The symbols move the items like this.
bl ve tn
bl ze dn
bl va bt
lg ve bd
lg ze cg
lg va pq
dn ve cj
dn ze bl
dn va bh
gm ve pf
gm ze bz
gm va sr
cg ve br
cg ze lg
cg va fr
bt ve bl
bt ze cj
bt va bd
hl ve tz
hl ze tm
hl va br
tn ve jg
tn ze bh
tn va bl
gt ve ql
gt ze fg
gt va hb
lp ve ds
lp ze zz
lp va cc
br ve hl
br ze pq
br va cg
ds ve gb
ds ze dc
ds va lp
lc ve fq
lc ze mm
lc va hj
fg ve pc
fg ze gt
fg va zl
gb ve hb
gb ze mh
gb va ds
mz ve mm
mz ze fq
mz va cm
hg ve sf
hg ze zr
hg va zg
hb ve gt
hb ze pc
hb va gb
zz ve sr
zz ze lp
zz va dc
fq ve qq
fq ze mz
fq va lc
tz ve dr
tz ze nq
tz va hl
ql ve hc
ql ze zl
ql va gt
hc ve bh
hc ze jg
hc va ql
zl ve fg
zl ze ql
zl va jg
mh ve dc
mh ze gb
mh va pc
cc ve lp
cc ze sr
cc va bz
hj ve lc
hj ze zg
hj va zr
pq ve lg
pq ze br
pq va tm
zr ve hj
zr ze hg
zr va pf
qq ve bq
qq ze cm
qq va fq
cm ve mz
cm ze qq
cm va th
mm ve zg
mm ze lc
mm va mz
bz ve cc
bz ze gm
bz va sf
zg ve hg
zg ze hj
zg va mm
bd ve bt
bd ze fr
bd va lg
bh ve dn
bh ze tn
bh va hc
fr ve cg
fr ze bd
fr va cj
bq ve qf
bq ze th
bq va qq
sr ve gm
sr ze cc
sr va zz
jg ve zl
jg ze hc
jg va tn
sf ve bz
sf ze pf
sf va hg
qf ve nq
qf ze dr
qf va bq
pf ve zr
pf ze sf
pf va gm
dc ve zz
dc ze ds
dc va mh
pc ve mh
pc ze hb
pc va fg
cj ve fr
cj ze bt
cj va dn
dr ve th
dr ze qf
dr va tz
nq ve tm
nq ze tz
nq va qf
tm ve pq
tm ze hl
tm va nq
th ve cm
th ze bq
th va dr

The rows follow the links: the fewer symbols apart two items are, the more alike their rows tend to be.

Item, then a row for it; each showing differs a little:
lg: 288 548 655 118 143 -310 37 -227 104 -581 442 288 -206 -129 499 337 -90 285 216 -325 -185 -259 674 -34 22 45 830 481 68 -217 -851 -417 10 -398 -170 143 -486 599 -697 372 -283 57 126 181 -88
dr: -41 -782 -957 -555 257 -182 -318 398 -498 302 190 -585 -15 119 -39 -295 137 -147 284 -135 114 357 -951 -19 -315 -314 -562 -124 -190 76 153 132 491 26 -253 -38 725 -653 289 -233 -46 -151 110 -276 135
pc: 225 -432 251 -227 148 288 16 -238 -26 914 258 -265 -14 71 -370 447 297 -258 -448 313 164 458 -109 174 -116 115 -291 -406 -378 -217 890 173 255 -110 402 18 188 -202 169 -878 858 22 -107 -303 110
hj: -377 27 -872 26 -334 -10 157 538 -73 -286 -717 -64 312 -73 20 -933 -350 76 496 -194 116 -171 -623 -226 149 -31 -397 -241 508 326 -418 251 -504 395 -316 -101 221 -411 646 594 -709 45 214 177 -110
zr: -141 31 -632 130 41 -39 -23 243 -331 -604 -560 -136 281 -165 68 -782 -431 -55 519 -240 189 -227 -444 -427 169 143 -218 15 752 344 -633 270 -305 -56 -232 -118 259 -200 562 879 -562 44 426 326 -270
sf: -261 803 231 476 -320 -59 476 25 645 -441 -159 553 -298 87 22 74 -101 31 -124 -71 42 -839 551 13 344 6 95 182 -98 138 -634 -41 -377 -103 115 155 -541 486 -218 795 -683 -3 142 523 75
tn: -162 -14 -9 655 -861 281 -106 -18 -211 -36 -763 286 382 29 295 -462 -303 476 351 238 12 -159 342 205 -608 1 509 -139 658 -139 295 14 -733 566 -117 -403 -62 -319 281 -405 22 283 -530 -292 131
mz: -359 188 -473 -620 893 -262 110 57 319 21 400 -298 -439 -109 -289 364 297 -294 -213 -619 -505 706 -776 -103 278 -88 -69 439 -284 448 114 233 482 17 -528 150 -122 -12 -446 2 42 -224 176 485 1
mh: 415 -376 443 -321 521 232 -91 -392 -188 580 454 -281 17 -5 -505 511 188 -298 -465 423 121 506 -172 150 101 277 -239 -283 -450 -234 751 60 641 -313 499 97 168 10 108 -635 802 54 -1 -231 24
mm: -474 500 -219 -382 754 -197 181 -35 680 -263 387 28 -418 -185 -240 400 288 -293 -353 -509 -392 354 -472 -168 593 -46 117 431 -201 552 -130 181 340 153 -529 50 -437 196 -610 328 -78 -288 308 583 -96
cc: -38 152 77 552 -915 -80 245 263 126 -338 -192 364 -27 224 533 -268 -103 361 132 139 269 -1092 699 306 -304 -297 12 38 -297 9 -536 -208 -533 -84 160 71 -67 206 173 380 -827 -36 -211 -147 315
sr: 567 112 364 -204 763 -216 -51 -426 -218 -309 353 -238 82 -320 -373 69 -385 -446 124 -153 107 297 -118 -599 579 447 -105 37 324 -289 -611 38 448 -936 262 155 229 339 113 633 201 78 587 344 -587
pq: 178 413 589 -58 295 -351 -79 -251 255 -348 673 242 -463 -154 320 489 78 93 30 -210 -276 -231 571 111 153 63 487 479 -369 -156 -776 -417 274 -490 -25 160 -436 672 -867 236 -64 -79 -47 52 -94
zg: -476 712 33 -179 509 -109 442 -54 678 -358 237 272 -435 -269 -126 466 161 -272 -322 -444 -299 141 -144 -114 658 195 52 407 -156 454 -377 257 -48 26 -343 183 -566 399 -592 612 -198 -243 337 695 -160

Each walk starts at a row. The symbols on each line, taken left to right, move it on to the next item.
Answer with the item's row; about right is enough.
start 62 -490 91 -36 -166 498 -39 -54 -125 874 -203 -118 108 241 -171 218 183 -66 -378 494 55 375 7 336 -186 -16 -124 -329 -280 -38 1198 222 -1 313 352 -181 287 -235 373 -983 686 108 -432 -524 233
ve ve ze va va	102 -95 -95 381 -1058 -65 -35 352 -252 -200 -99 280 63 329 646 -243 -43 410 283 149 260 -900 507 342 -626 -576 209 -5 -263 -250 -311 -273 -400 -14 55 -39 159 -69 90 1 -703 41 -484 -398 552
va ze va	623 -44 574 -286 824 -85 -7 -480 -261 -78 410 -306 -43 -318 -361 273 -140 -361 -180 -50 90 470 -57 -352 586 488 -175 -139 8 -190 -155 -17 782 -828 249 205 60 386 -64 282 436 87 530 129 -410
start -370 -105 -200 -460 225 -218 131 299 535 502 607 -166 -582 261 33 648 647 -159 -475 -115 -171 -159 -84 439 -46 -414 -439 244 -1219 346 309 -30 476 82 -134 137 -92 56 -488 -224 -126 -349 -181 143 450
ze ze va ve ve	-223 113 181 -391 255 -224 111 115 497 170 843 93 -623 214 36 743 525 -148 -423 -179 -189 -122 90 298 -28 -241 -67 398 -1073 172 24 -262 504 -175 -91 227 -291 358 -739 -62 -75 -253 -45 161 343
va ze va ve ve	-262 -475 -789 -730 572 -140 -304 485 -316 342 324 -401 -50 62 7 -55 429 -197 54 -274 -73 570 -1040 -2 -226 -297 -414 126 -344 245 271 200 454 87 -430 -47 551 -521 -51 -202 49 -301 75 38 154
start 438 160 178 -90 505 -107 27 -262 -296 -584 -6 -147 130 -372 -204 -393 -432 -116 251 -228 44 70 -179 -684 628 393 -25 -18 627 -53 -744 25 340 -577 56 139 109 256 232 835 -241 176 673 331 -569
va ve ve	154 140 -307 -55 285 -183 -93 -40 -343 -597 -397 -87 259 -457 -184 -589 -505 -114 453 -242 135 -246 -257 -575 425 290 -138 -82 813 91 -738 82 -53 -326 -144 27 189 -32 371 869 -372 72 577 195 -483
ze ve va ve	-85 564 109 524 -668 -67 441 33 286 -459 -215 433 -46 181 328 -175 -121 227 0 -29 311 -984 634 107 93 -242 -36 63 -153 -24 -723 -82 -489 -17 88 57 -327 419 23 716 -903 -24 -9 236 121
start -569 7 -1036 31 -388 30 83 548 34 -96 -696 7 79 141 -49 -662 -110 35 118 -167 217 -218 -672 -35 -32 -237 -583 -97 236 481 50 355 -394 657 -288 -88 363 -633 431 289 -716 -198 57 99 43
ve ze va ze ve	-559 -159 -574 -395 -124 -116 123 443 488 544 350 -110 -398 363 41 417 577 -90 -536 -141 -29 -46 -459 474 -129 -486 -566 89 -998 428 523 68 213 377 -171 105 122 -239 -310 -337 -205 -358 -200 64 474
va ve va	-661 -101 -727 -289 -293 104 174 623 262 403 -37 -140 -169 308 52 0 372 -119 -253 -122 141 -156 -568 303 -157 -532 -576 -54 -657 454 482 285 -114 537 -268 -33 219 -373 -26 -180 -361 -302 -269 10 502
start 154 256 94 668 -605 102 -10 -61 -255 -526 -666 333 351 28 360 -512 -301 435 509 80 16 -251 480 116 -413 -62 649 122 779 -217 -266 -63 -739 398 -143 -219 -307 -113 139 -82 -100 336 -270 -291 39
ve ve ve va	-76 -351 -98 499 -834 375 -219 93 -148 236 -626 113 319 108 176 -302 -113 306 199 361 147 -4 216 258 -585 -85 239 -341 448 -156 694 -28 -550 649 132 -299 68 -336 374 -615 250 212 -424 -486 222
ve va ve	-50 -386 39 270 -578 488 -93 -24 -212 651 -476 -53 223 153 -54 -134 64 145 -141 436 242 235 104 350 -447 -53 -26 -306 163 -87 1092 108 -363 669 219 -262 172 -467 384 -916 504 133 -558 -510 211
start -377 831 196 83 97 -109 408 144 734 -363 18 433 -401 -132 -132 156 -29 -203 -320 -418 -126 -327 263 -151 555 48 -55 330 -107 381 -608 144 -334 -17 -91 173 -729 495 -457 758 -429 -215 289 495 -206
va ze va ve ve ve	-519 -140 -985 -77 -501 22 111 735 181 321 -409 -206 54 217 18 -360 250 -7 -172 -7 124 -192 -657 218 -192 -433 -648 -36 -95 516 321 315 -311 587 -272 -73 219 -507 290 -8 -626 -386 -124 69 366
ve ve ze ve	-385 -215 -683 -754 819 -262 -190 327 97 245 483 -441 -337 -57 -84 286 374 -150 40 -503 -348 796 -956 -219 69 -69 -279 209 -278 383 259 170 598 27 -711 31 274 -432 -179 -206 153 -334 106 97 62
start 73 -480 -142 197 -752 5 -270 422 -263 59 -16 151 -12 394 767 -84 76 432 406 254 199 -635 332 485 -874 -544 307 19 -240 -313 12 -433 -251 59 37 -49 293 -209 -6 -424 -426 24 -588 -637 563
ze ve va ve va	536 -213 697 -444 695 95 -172 -543 -164 390 727 -168 -122 -98 -472 522 -49 -417 -424 237 118 467 -7 -64 415 455 -295 -79 -221 -352 232 65 735 -657 445 152 106 240 103 -261 745 107 210 6 -305
ze va ve ve	101 -563 -109 108 -481 68 -371 306 -373 192 173 -85 -29 344 702 -28 230 355 329 184 -42 -138 152 506 -999 -397 286 138 -238 -236 268 -447 -213 104 -174 -153 189 -173 -150 -771 107 36 -606 -536 549
